array([[ 67, 149, 105,  43,  87],
       [124, 156, 110, 134,  67],
       [ 28,  66,  82, 134, 128],
       [ 80, 133, 117,  30,  66],
       [118,  82,  91,  53, 117],
       [ 52, 161, 146, 120, 157]])
:
array([[ 52, 161, 146, 120, 157],
       [ 80, 133, 117,  30,  66],
       [124, 156, 110, 134,  67],
       [ 67, 149, 105,  43,  87],
       [118,  82,  91,  53, 117],
       [ 28,  66,  82, 134, 128]])

array([[105,  94, 103, 137, 150, 111, 105],
       [119,  80,  89,  83, 100, 155,  98],
       [ 79,  89,  90, 111, 112,  57,  91],
       [ 70, 171, 120,  94,  98,  50,  84]])
:
array([[ 70, 171, 120,  94,  98,  50,  84],
       [105,  94, 103, 137, 150, 111, 105],
       [ 79,  89,  90, 111, 112,  57,  91],
       [119,  80,  89,  83, 100, 155,  98]])

array([[136,  49, 140, 109, 106],
       [106,  90, 112, 108, 114],
       [ 70, 112,  68,  87, 139],
       [ 43, 135,  31,  92,  82],
       [128,  85, 123, 107, 119],
       [102,  78,  63, 106, 169],
       [ 60,  37, 154, 106,  68],
       [135, 151, 181,  34,  41],
       [146,  54, 135, 106, 116]])
:
array([[135, 151, 181,  34,  41],
       [ 60,  37, 154, 106,  68],
       [136,  49, 140, 109, 106],
       [146,  54, 135, 106, 116],
       [128,  85, 123, 107, 119],
       [106,  90, 112, 108, 114],
       [ 70, 112,  68,  87, 139],
       [102,  78,  63, 106, 169],
       [ 43, 135,  31,  92,  82]])

array([[135,  99, 108,  64, 127, 138,  51, 132],
       [129, 112, 133, 112, 127,  55,  94, 129],
       [111,  65,  93,  72, 122, 136,  62, 125],
       [102,  76, 120,  70,  89, 159, 151,  97]])
:
array([[129, 112, 133, 112, 127,  55,  94, 129],
       [102,  76, 120,  70,  89, 159, 151,  97],
       [135,  99, 108,  64, 127, 138,  51, 132],
       [111,  65,  93,  72, 122, 136,  62, 125]])

array([[ 85,  76,  70,  80,  90,  83,  86, 122, 111, 114,  53, 129,  73,
        116,  82,  65],
       [102, 115, 122,  92, 108, 112,  85, 125,  80,  89,  98, 119,  70,
        117, 117,  75],
       [109,  90,  82,  97,  98,  91, 131,  99, 124, 110,  72,  98, 127,
        111,  98, 115],
       [ 69,  68,  95,  78,  68,  89,  65,  56,  61,  74,  83,  66,  89,
         64,  83,  84],
       [ 91,  90,  66, 123,  88,  71,  78, 120, 107, 113, 130, 123,  87,
        125,  78,  95],
       [113, 115, 127,  59, 117, 126, 136,  91,  96,  84,  30,  92, 113,
         89, 125,  95]])
:
array([[113, 115, 127,  59, 117, 126, 136,  91,  96,  84,  30,  92, 113,
         89, 125,  95],
       [102, 115, 122,  92, 108, 112,  85, 125,  80,  89,  98, 119,  70,
        117, 117,  75],
       [ 69,  68,  95,  78,  68,  89,  65,  56,  61,  74,  83,  66,  89,
         64,  83,  84],
       [109,  90,  82,  97,  98,  91, 131,  99, 124, 110,  72,  98, 127,
        111,  98, 115],
       [ 85,  76,  70,  80,  90,  83,  86, 122, 111, 114,  53, 129,  73,
        116,  82,  65],
       [ 91,  90,  66, 123,  88,  71,  78, 120, 107, 113, 130, 123,  87,
        125,  78,  95]])

array([[ 76, 131,  92, 110,  97, 166,  95,  91, 118,  91, 103,  68,  79,
        105,  88, 156],
       [ 86,  44, 102, 107, 164,  68,  97, 110, 109, 106,  97, 115,  75,
        115,  92,  80],
       [ 29, 113,  97,  84, 124,  76,  46, 100, 113, 109, 104,  76,  97,
        109, 129,  86],
       [ 99, 114, 105, 100,  92, 107,  65, 118,  97, 117,  88, 114,  91,
         90,  66, 103],
       [ 83, 119, 114, 111,  65,  63, 122, 102, 133,  74,  96, 100,  78,
        100, 112, 157]])
:
array([[ 83, 119, 114, 111,  65,  63, 122, 102, 133,  74,  96, 100,  78,
        100, 112, 157],
       [ 99, 114, 105, 100,  92, 107,  65, 118,  97, 117,  88, 114,  91,
         90,  66, 103],
       [ 86,  44, 102, 107, 164,  68,  97, 110, 109, 106,  97, 115,  75,
        115,  92,  80],
       [ 29, 113,  97,  84, 124,  76,  46, 100, 113, 109, 104,  76,  97,
        109, 129,  86],
       [ 76, 131,  92, 110,  97, 166,  95,  91, 118,  91, 103,  68,  79,
        105,  88, 156]])

array([[ 92, 101,  83,  94, 117,  83,  76, 111, 101,  92],
       [128,  32, 121,  87, 105, 109,  97, 114, 117, 142],
       [118, 106,  90, 107,  80, 120,  99, 104, 100, 101]])
:
array([[128,  32, 121,  87, 105, 109,  97, 114, 117, 142],
       [118, 106,  90, 107,  80, 120,  99, 104, 100, 101],
       [ 92, 101,  83,  94, 117,  83,  76, 111, 101,  92]])
